Below is a small trained network, with its code and all its weights. Each question gives an input and a target symbol and asks what happens when units are switched off, that is, made to give their printed mean instead of their output.

import numpy as np


def w(rows, s, z=0):
    codes = np.array(rows[::2]) - 128.0
    scale = np.full(codes.shape[1], s)
    scale[-1] = z or s
    return codes * scale


def f(y):
    return y / 2 * (1 + np.tanh(0.7978845608 * (y + 0.044715 * y**3)))


def softmax(a):
    e = np.exp(a - a.max(-1, keepdims=True))
    return e / e.sum(-1, keepdims=True)


def log_softmax(a):
    a = a - a.max(-1, keepdims=True)
    return a - np.log(np.exp(a).sum(-1, keepdims=True))


def net(x, mask):
    ids = ['ΛΠΨΩεζημσφ'.index(c) for c in x.split()]
    T = len(ids)
    res = E[ids] + P[:T]
    u = 0
    for l in range(2):
        r = res
        for j in range(2):
            rows = slice(3 * j, 3 * j + 3)
            q, k, v = (r @ M[l][rows].T for M in (Q, K, V))
            z = softmax(np.where(np.tri(T) > 0, q @ k.T / 3**0.5, -1e9)) @ v
            o = O[l][rows]
            res = res + np.where(mask[u + j], z, o[:, -1]) @ o[:, :-1]
        u += 2
        y = f(res @ A[l][:, :-1].T + A[l][:, -1])
        res = res + np.where(mask[u : u + 4], y, B[l][:, -1]) @ B[l][:, :-1]
        u += 4
    return log_softmax(res[-1] @ U[:, :-1].T + U[:, -1])


Q, K, V, O, A, B = {}, {}, {}, {}, {}, {}
E = w([
[193,146,166,79],'Λ',
[40,177,210,226],'Π',
[133,183,204,147],'Ψ',
[122,15,106,118],'Ω',
[167,14,209,82],'ε',
[191,246,73,144],'ζ',
[55,128,120,201],'η',
[109,125,165,122],'μ',
[220,118,230,99],'σ',
[167,196,96,127],'φ',
],0.013)
P = w([
[106,195,76,97],'0',
[104,189,79,93],'1',
[254,92,43,228],'2',
[90,82,156,38],'3',
[93,172,81,102],'4',
[240,106,137,225],'5',
[85,61,176,24],'6',
[97,148,81,100],'7',
[207,135,207,231],'8',
[82,48,177,22],'9',
[95,124,92,108],'10',
[230,175,247,221],'11',
[81,46,171,15],'12',
],0.0074)
Q[0] = w([
[113,249,174,106],'L0H1',
[68,132,148,192],'L0H1',
[96,45,234,135],'L0H1',
[133,131,93,156],'L0H2',
[145,110,111,239],'L0H2',
[173,83,109,206],'L0H2',
],0.016)
K[0] = w([
[105,247,201,76],'L0H1',
[94,141,140,177],'L0H1',
[6,86,181,110],'L0H1',
[109,104,91,137],'L0H2',
[87,82,95,203],'L0H2',
[130,127,84,176],'L0H2',
],0.017)
V[0] = w([
[97,155,162,41],'L0H1',
[113,145,147,75],'L0H1',
[113,146,124,103],'L0H1',
[208,78,146,255],'L0H2',
[69,106,157,94],'L0H2',
[132,125,165,202],'L0H2',
],0.0056)
O[0] = w([
[121,237,31,86,254],'L0H1',
[126,157,79,104,201],'L0H1',
[110,187,107,140,140],'L0H1',
[254,220,175,120,206],'L0H2',
[138,120,96,177,97],'L0H2',
[221,200,63,99,189],'L0H2',
],0.003,0.00092)
A[0] = w([
[225,128,104,137,51],'L0N1',
[55,152,3,132,3],'L0N2',
[156,141,189,80,57],'L0N3',
[187,37,86,58,103],'L0N4',
],0.012,0.0025)
B[0] = w([
[89,81,161,161,216],'L0N1',
[152,8,149,148,147],'L0N2',
[167,169,68,115,237],'L0N3',
[115,171,95,169,252],'L0N4',
],0.014,0.0033)
Q[1] = w([
[77,92,98,41],'L1H1',
[214,142,45,251],'L1H1',
[80,165,120,213],'L1H1',
[120,198,122,167],'L1H2',
[131,153,118,152],'L1H2',
[237,136,40,115],'L1H2',
],0.018)
K[1] = w([
[159,150,112,239],'L1H1',
[117,84,6,75],'L1H1',
[27,141,104,124],'L1H1',
[140,161,201,129],'L1H2',
[138,109,157,103],'L1H2',
[227,154,16,108],'L1H2',
],0.019)
V[1] = w([
[2,192,154,189],'L1H1',
[122,99,95,89],'L1H1',
[126,123,189,167],'L1H1',
[97,163,74,97],'L1H2',
[101,155,75,151],'L1H2',
[160,94,171,219],'L1H2',
],0.0075)
O[1] = w([
[3,146,101,147,239],'L1H1',
[177,91,81,103,5],'L1H1',
[105,126,200,133,155],'L1H1',
[99,178,134,120,101],'L1H2',
[119,133,97,143,169],'L1H2',
[181,51,70,150,255],'L1H2',
],0.0079,0.00071)
A[1] = w([
[111,96,99,30,190],'L1N1',
[181,88,91,47,145],'L1N2',
[98,48,94,97,83],'L1N3',
[167,157,61,5,2],'L1N4',
],0.014,0.0042)
B[1] = w([
[96,43,72,7,197],'L1N1',
[45,99,104,214,212],'L1N2',
[228,194,129,60,170],'L1N3',
[159,144,206,105,254],'L1N4',
],0.018,0.0029)
U = w([
[156,148,180,55,4],'Λ',
[72,135,141,143,82],'Π',
[171,254,85,172,156],'Ψ',
[155,168,34,86,166],'Ω',
[143,130,100,123,96],'ε',
[195,82,114,229,187],'ζ',
[226,157,110,121,21],'η',
[101,55,132,56,194],'μ',
[194,110,213,164,236],'σ',
[126,48,98,139,93],'φ',
],0.0084,0.0034)

Each question gives the input, a string of symbols that net reads in full, and the target symbol t.
The units are the heads (3 rows each of Q, K, V and O) and the neurons (one row each of A and B). Each row of codes is followed by its name. A weight is (code - 128) times the scale printed after its matrix; where a second scale follows, it is the last column's (O, A, B and U).
mask holds one flag per unit, layer by layer, with each layer's heads first. A switched-off unit (its flag False) gives its mean, the last column of its rows in O or B, instead of its output. The means were averaged over made-up inputs and are rounded, as every weight is.
A unit's drop is (log p(t) with every unit on - log p(t) with that unit switched off) / (log p(t) with every unit on - log p(t) with every unit switched off).
The circuit of an input: a set's keep is (log p(t) with only the set's units on - log p(t) with every unit switched off) / (log p(t) with every unit on - log p(t) with every unit switched off). Starting from all 12 units, units are removed one at a time, each time the one whose removal leaves the highest keep (on an exact tie, the one counted first), for as long as the keep stays at least 0.8.
units of the circuit, in order: the units of the circuit, biggest drop first
unit that matters most: the unit with the biggest drop
top k neurons: the k neurons with the biggest drops, biggest first
k most important neurons of layer l: the k neurons of layer l with the biggest drops, biggest first
which heads matter: for each layer, one digit per head in row order, 1 if its drop is at least 0.15 and else 0, layers parted by /
drop of u: that unit's drop, to one decimal
input Λ φ μ Ψ Ψ η φ, target μ: units of the circuit, in order -> [L1N1; L0N4]
input σ ζ φ Ψ Λ φ Ψ σ Π Π Ψ φ Ω, target Ω: unit that matters most -> L0N4
input μ μ ζ η μ ε, target ζ: which heads matter -> 01 / 01
input Ω μ Ψ η μ ε η μ μ φ Λ σ Ψ, target σ: 3 most important neurons of layer 0 -> [L0N3; L0N4; L0N1]
input Ω ε μ μ Ψ μ Λ Π μ φ, target μ: units of the circuit, in order -> [L0H2; L1N1]
input φ μ ζ φ Ω ζ μ η σ, target ζ: 2 most important neurons of layer 0 -> [L0N3; L0N2]
input Λ Π Λ Λ, target Λ: top 2 neurons -> [L0N1; L1N4]
input Ψ Λ Λ μ ζ, target ζ: 2 most important neurons of layer 0 -> [L0N2; L0N4]
input Π Ω φ Λ ζ, target ζ: top 2 neurons -> [L0N2; L1N1]
input Ψ Π σ μ Ψ ζ φ Ψ Π Ψ, target Π: top 3 neurons -> [L1N3; L0N2; L1N4]
input ζ Ψ Ψ ε Ψ Π μ ζ Ω φ μ σ, target ζ: 2 most important neurons of layer 1 -> [L1N4; L1N2]
input Ψ μ μ Λ Π σ ζ Ω Λ μ η, target η: 3 most important neurons of layer 0 -> [L0N2; L0N3; L0N4]
input σ Π μ Ψ φ Ψ σ ζ Ψ φ Ω, target Ω: which heads matter -> 00 / 10
input φ Ψ Ψ Ω φ Ψ μ φ Λ, target ζ: top 2 neurons -> [L0N2; L0N3]
input μ Π Π η Ψ ε, target ζ: most important neuron of layer 0 -> [L0N4]
input μ φ σ Λ φ σ μ Ω Ψ φ Ψ σ Λ, target Λ: top 3 neurons -> [L1N4; L0N1; L0N3]
input Ψ ζ φ, target ζ: drop of L1N1 -> 0.1
input Ψ Π φ μ η, target η: drop of L0N3 -> 0.1
input Π φ ε Ψ φ Ω μ φ Π Ψ, target Π: drop of L0N1 -> -0.1
input σ σ φ φ φ φ ζ Π, target Π: drop of L1H1 -> 1.0
input μ ζ φ, target ζ: most important neuron of layer 0 -> [L0N1]
